Here is a tiny trained network, its code and every weight. The questions are about switching its units off for an input and a target symbol, where a switched-off unit gives its printed mean instead of its output.

import numpy as np


def w(rows, s, z=0):
    codes = np.array(rows[::2]) - 128.0
    scale = np.full(codes.shape[1], s)
    scale[-1] = z or s
    return codes * scale


def f(y):
    return np.maximum(y, 0)


def softmax(a):
    e = np.exp(a - a.max(-1, keepdims=True))
    return e / e.sum(-1, keepdims=True)


def log_softmax(a):
    a = a - a.max(-1, keepdims=True)
    return a - np.log(np.exp(a).sum(-1, keepdims=True))


def net(x, mask):
    ids = ['ΔΞΠαεζηω'.index(c) for c in x.split()]
    T = len(ids)
    res = E[ids] + P[:T]
    r = res
    for j in range(2):
        rows = slice(2 * j, 2 * j + 2)
        q, k, v = (r @ M[0][rows].T for M in (Q, K, V))
        z = softmax(np.where(np.tri(T) > 0, q @ k.T / 2**0.5, -1e9)) @ v
        o = O[0][rows]
        res = res + np.where(mask[j], z, o[:, -1]) @ o[:, :-1]
    y = f(res @ A[0][:, :-1].T + A[0][:, -1])
    res = res + np.where(mask[2:26], y, B[0][:, -1]) @ B[0][:, :-1]
    return log_softmax(res[-1] @ U[:, :-1].T + U[:, -1])


Q, K, V, O, A, B = {}, {}, {}, {}, {}, {}
E = w([
[93,190,54],'Δ',
[128,114,33],'Ξ',
[122,164,83],'Π',
[159,139,86],'α',
[114,203,102],'ε',
[166,52,6],'ζ',
[159,73,30],'η',
[165,87,57],'ω',
],0.014)
P = w([
[244,147,102],'0',
[44,83,9],'1',
[149,189,73],'2',
[78,103,92],'3',
[153,196,71],'4',
[88,114,123],'5',
[157,197,71],'6',
[92,126,144],'7',
[163,195,71],'8',
[92,137,152],'9',
[173,190,74],'10',
[84,149,154],'11',
],0.013)
Q[0] = w([
[26,83,170],'H1',
[254,175,55],'H1',
[52,27,176],'H2',
[160,151,61],'H2',
],0.0097)
K[0] = w([
[52,132,113],'H1',
[187,146,147],'H1',
[1,107,65],'H2',
[150,91,145],'H2',
],0.022)
V[0] = w([
[187,166,197],'H1',
[141,73,102],'H1',
[119,201,59],'H2',
[30,246,54],'H2',
],0.014)
O[0] = w([
[172,251,80,112],'H1',
[143,96,205,151],'H1',
[63,136,151,251],'H2',
[33,174,38,167],'H2',
],0.014,0.012)
A[0] = w([
[91,115,217,106],'N1',
[157,168,116,51],'N2',
[84,115,87,107],'N3',
[111,83,89,223],'N4',
[138,106,73,132],'N5',
[148,143,183,65],'N6',
[252,143,118,131],'N7',
[131,81,171,255],'N8',
[131,145,61,70],'N9',
[91,157,181,130],'N10',
[81,91,113,222],'N11',
[220,129,182,96],'N12',
[126,159,124,142],'N13',
[51,89,196,128],'N14',
[100,112,171,121],'N15',
[80,112,77,96],'N16',
[139,79,136,195],'N17',
[67,115,98,49],'N18',
[67,76,164,132],'N19',
[125,149,126,141],'N20',
[176,209,80,88],'N21',
[115,135,156,183],'N22',
[154,197,106,69],'N23',
[173,149,102,175],'N24',
],0.012,0.0089)
B[0] = w([
[104,2,141,161],'N1',
[181,10,159,142],'N2',
[132,108,169,224],'N3',
[90,165,108,216],'N4',
[100,142,163,157],'N5',
[195,92,141,138],'N6',
[147,234,162,173],'N7',
[33,177,147,178],'N8',
[117,45,196,174],'N9',
[144,169,127,161],'N10',
[78,195,114,248],'N11',
[120,63,206,165],'N12',
[139,122,98,160],'N13',
[209,124,90,218],'N14',
[139,110,102,156],'N15',
[170,72,185,234],'N16',
[84,178,126,155],'N17',
[179,89,201,221],'N18',
[167,186,97,212],'N19',
[152,109,72,152],'N20',
[143,36,81,189],'N21',
[116,187,97,159],'N22',
[145,10,123,168],'N23',
[197,194,115,160],'N24',
],0.0062,0.017)
U = w([
[78,110,138,140],'Δ',
[103,246,112,235],'Ξ',
[160,138,75,207],'Π',
[202,197,96,179],'α',
[163,52,108,24],'ε',
[145,86,156,3],'ζ',
[148,127,154,71],'η',
[152,197,157,17],'ω',
],0.013,0.0046)

Each question gives the input, a string of symbols that net reads in full, and the target symbol t.
The units are the heads (2 rows each of Q, K, V and O) and the neurons (one row each of A and B). Each row of codes is followed by its name. A weight is (code - 128) times the scale printed after its matrix; where a second scale follows, it is the last column's (O, A, B and U).
mask holds one flag per unit, heads first, then neurons. A switched-off unit (its flag False) gives its mean, the last column of its rows in O or B, instead of its output. The means were averaged over made-up inputs and are rounded, as every weight is.
A unit's drop is (log p(t) with every unit on - log p(t) with that unit switched off) / (log p(t) with every unit on - log p(t) with every unit switched off).
The circuit of an input: a set's keep is (log p(t) with only the set's units on - log p(t) with every unit switched off) / (log p(t) with every unit on - log p(t) with every unit switched off). Starting from the 12 units with the biggest drops (on a tie, the unit counted first), units are removed one at a time, each time the one whose removal leaves the highest keep (on an exact tie, the one counted first), for as long as the keep stays at least 0.8.
circuit, biggest first: the units of the circuit, biggest drop first
unit that matters most: the unit with the biggest drop
k most important neurons: the k neurons with the biggest drops, biggest first
which heads matter: for each layer, one digit per head in row order, 1 if its drop is at least 0.15 and else 0, layers parted by /
input Π η ω Π ε ω Π ε Δ, target Π: which heads matter : 10
input ζ ω Ξ ω Π α ε α Π, target ζ: which heads matter : 11
input ζ ε Π ε Π ω Ξ η ε Ξ α, target ζ: circuit, biggest first : [H2; H1]
input α ε ω α α Π Δ Δ η α ε η, target Ξ: circuit, biggest first : [N21; N23]
input α ζ α α ε, target α: circuit, biggest first : [H2; H1]
input ω Δ ε α ε ε ζ ε ε Ξ, target Ξ: 2 most important neurons : [N11; N21]
input η α Π α ε α α ω ε, target η: unit that matters most : H2
input Π α Π, target Π: which heads matter : 10
input α α Δ α Δ ζ α, target α: circuit, biggest first : [H2; H1]
input α α α, target α: circuit, biggest first : [H1; H2]
input ω Ξ α ω α α Π ω ε, target ω: which heads matter : 01
input ε ε ω, target ε: which heads matter : 10
input ω ε α, target ω: circuit, biggest first : [H2; N7; N8; H1]
input η ζ ζ ε α α ε ε α ε ω, target η: which heads matter : 11
input ω ω ζ ε Δ Δ α ω η, target ω: unit that matters most : H2
input α α η α ε Δ Π ε ω ω ω, target α: 2 most important neurons : [N7; N24]
input Δ ζ α α ω Δ α ω ζ, target Δ: which heads matter : 01
input ζ ε α Ξ α α ζ Π ε, target ζ: which heads matter : 11
input Π α ω ε α ε Δ, target Π: which heads matter : 10
input ω Δ Π ω α, target ω: 2 most important neurons : [N7; N12]
input α Ξ α ω α Ξ η, target α: which heads matter : 11
input Π Π α ω Δ α α α η α α, target Π: 3 most important neurons : [N18; N21; N16]
input Δ α Π ε α ε ω, target Δ: most important neuron : [N9]
